Below is a small trained network, with its code and all its weights. Each question gives an input and a class and asks what happens when units are switched off, that is, made to give their printed mean instead of their output.

import numpy as np


def w(rows, s, z=0):
    codes = np.array(rows[::2]) - 128.0
    scale = np.full(codes.shape[1], s)
    scale[-1] = z or s
    return codes * scale


def norm(h):
    return h / np.sqrt((h * h).mean(-1, keepdims=True) + 1e-5)


def f(y):
    return y / 2 * (1 + np.tanh(0.7978845608 * (y + 0.044715 * y**3)))


def log_softmax(a):
    a = a - a.max(-1, keepdims=True)
    return a - np.log(np.exp(a).sum(-1, keepdims=True))


def net(x, mask):
    res = np.array(x, float).reshape(1, 6) / 4 @ E
    u = 0
    for l in range(2):
        y = f(norm(res) @ A[l][:, :-1].T + A[l][:, -1])
        res = res + np.where(mask[u : u + 15], y, B[l][:, -1]) @ B[l][:, :-1]
        u += 15
    return log_softmax(norm(res)[-1] @ U[:, :-1].T + U[:, -1])


A, B = {}, {}
E = w([
[141,56,168,6,199],'x0',
[70,165,161,80,47],'x1',
[172,137,93,151,190],'x2',
[42,130,96,57,184],'x3',
[113,63,197,112,2],'x4',
[148,202,149,82,127],'x5',
],0.00089)
A[0] = w([
[62,75,108,64,182,72],'0.n0',
[218,171,106,151,251,2],'0.n1',
[117,95,230,115,32,100],'0.n2',
[219,187,163,107,255,26],'0.n3',
[79,243,67,179,83,13],'0.n4',
[237,186,136,199,65,85],'0.n5',
[207,48,82,231,116,14],'0.n6',
[147,111,235,65,58,26],'0.n7',
[74,73,82,69,206,39],'0.n8',
[217,44,89,232,93,12],'0.n9',
[171,108,227,69,81,55],'0.n10',
[96,95,88,167,101,101],'0.n11',
[209,17,178,101,211,155],'0.n12',
[161,138,51,191,244,126],'0.n13',
[177,134,112,175,71,50],'0.n14',
],0.0033,0.0017)
B[0] = w([
[26,58,128,168,184,140],'0.n0',
[222,197,245,125,132,173],'0.n1',
[195,184,238,71,145,227],'0.n2',
[222,154,185,237,195,164],'0.n3',
[87,255,12,98,108,142],'0.n4',
[12,70,125,97,178,214],'0.n5',
[177,33,24,160,46,172],'0.n6',
[168,116,211,70,11,167],'0.n7',
[14,29,167,80,178,133],'0.n8',
[154,20,17,189,106,183],'0.n9',
[114,109,173,131,35,160],'0.n10',
[167,155,154,98,192,133],'0.n11',
[24,218,63,177,118,244],'0.n12',
[131,103,238,94,39,250],'0.n13',
[47,93,154,110,181,131],'0.n14',
],0.0024,0.0013)
A[1] = w([
[145,158,236,52,34,40],'1.n0',
[100,98,144,32,51,80],'1.n1',
[111,203,53,104,126,47],'1.n2',
[207,187,88,114,122,76],'1.n3',
[128,177,106,187,190,106],'1.n4',
[92,219,156,77,130,142],'1.n5',
[193,4,9,200,82,25],'1.n6',
[30,59,149,121,207,53],'1.n7',
[154,98,81,180,205,104],'1.n8',
[179,38,71,202,82,85],'1.n9',
[226,182,193,170,236,6],'1.n10',
[160,193,62,70,133,77],'1.n11',
[222,197,139,156,62,141],'1.n12',
[192,24,229,119,132,183],'1.n13',
[36,52,133,87,222,39],'1.n14',
],0.0043,0.0022)
B[1] = w([
[186,28,157,37,57,249],'1.n0',
[213,144,209,132,120,192],'1.n1',
[45,174,80,171,54,109],'1.n2',
[42,90,121,147,105,119],'1.n3',
[196,116,117,76,78,153],'1.n4',
[156,109,35,168,124,198],'1.n5',
[229,58,15,28,253,248],'1.n6',
[42,31,189,167,175,152],'1.n7',
[142,111,145,31,64,157],'1.n8',
[137,104,45,43,205,211],'1.n9',
[212,227,190,195,177,173],'1.n10',
[45,130,109,192,56,106],'1.n11',
[55,66,154,120,228,216],'1.n12',
[44,215,35,166,81,236],'1.n13',
[30,44,178,225,151,154],'1.n14',
],0.0036,0.002)
U = w([
[229,239,238,227,243,151],'0',
[19,245,5,225,26,4],'1',
[218,32,253,12,2,184],'2',
[11,15,246,219,215,160],'3',
[240,20,13,23,243,178],'4',
],0.0041,0.0027)

Each question gives the input, the list of numbers given to net, and the class t.
The units are the neurons (one row each of A and B). Each row of codes is followed by its name. A weight is (code - 128) times the scale printed after its matrix; where a second scale follows, it is the last column's (A, B and U).
mask holds one flag per neuron, layer by layer. A switched-off neuron (its flag False) gives its mean, the last column of its row in B, instead of its output. The means were averaged over made-up inputs and are rounded, as every weight is.
A unit's drop is (log p(t) with every unit on - log p(t) with that unit switched off) / (log p(t) with every unit on - log p(t) with every unit switched off).
The circuit of an input: a set's keep is (log p(t) with only the set's units on - log p(t) with every unit switched off) / (log p(t) with every unit on - log p(t) with every unit switched off). Starting from the 12 units with the biggest drops (on a tie, the unit counted first), units are removed one at a time, each time the one whose removal leaves the highest keep (on an exact tie, the one counted first), for as long as the keep stays at least 0.8.
units of the circuit, in order: the units of the circuit, biggest drop first
most important unit: the unit with the biggest drop
top k neurons: the k neurons with the biggest drops, biggest first
k most important neurons of layer l: the k neurons of layer l with the biggest drops, biggest first
drop when u is switched off: that unit's drop, to one decimal
input [5,-3,3,8,-5,7], class 0: units of the circuit, in order : (0.n3; 1.n10)
input [-5,5,6,2,-8,0], class 1: units of the circuit, in order : (1.n6)
input [-4,0,2,-4,6,0], class 4: top 2 neurons : (0.n9; 0.n13)
input [-8,4,8,-3,7,2], class 4: top 4 neurons : (0.n12; 0.n9; 0.n13; 1.n13)
input [-3,7,-4,6,0,-2], class 1: 3 most important neurons of layer 0 : (0.n13; 0.n4; 0.n1)
input [-6,0,-8,2,1,4], class 1: 2 most important neurons of layer 0 : (0.n4; 0.n13)
input [8,1,0,3,-5,3], class 3: 3 most important neurons of layer 0 : (0.n8; 0.n0; 0.n2)
input [-2,2,-8,6,-2,-2], class 3: 3 most important neurons of layer 0 : (0.n0; 0.n12; 0.n8)
input [7,-1,0,5,-5,4], class 3: 2 most important neurons of layer 1 : (1.n14; 1.n7)
input [3,-7,2,-5,-5,7], class 0: drop when 1.n4 is switched off : 0.0
input [0,8,-4,8,-4,2], class 3: drop when 0.n0 is switched off : 0.4
input [4,2,-7,5,1,-5], class 3: 2 most important neurons of layer 0 : (0.n0; 0.n13)
input [-5,2,3,4,8,-8], class 4: drop when 0.n13 is switched off : 0.4
input [-3,6,8,-4,-3,0], class 1: most important unit : 0.n4
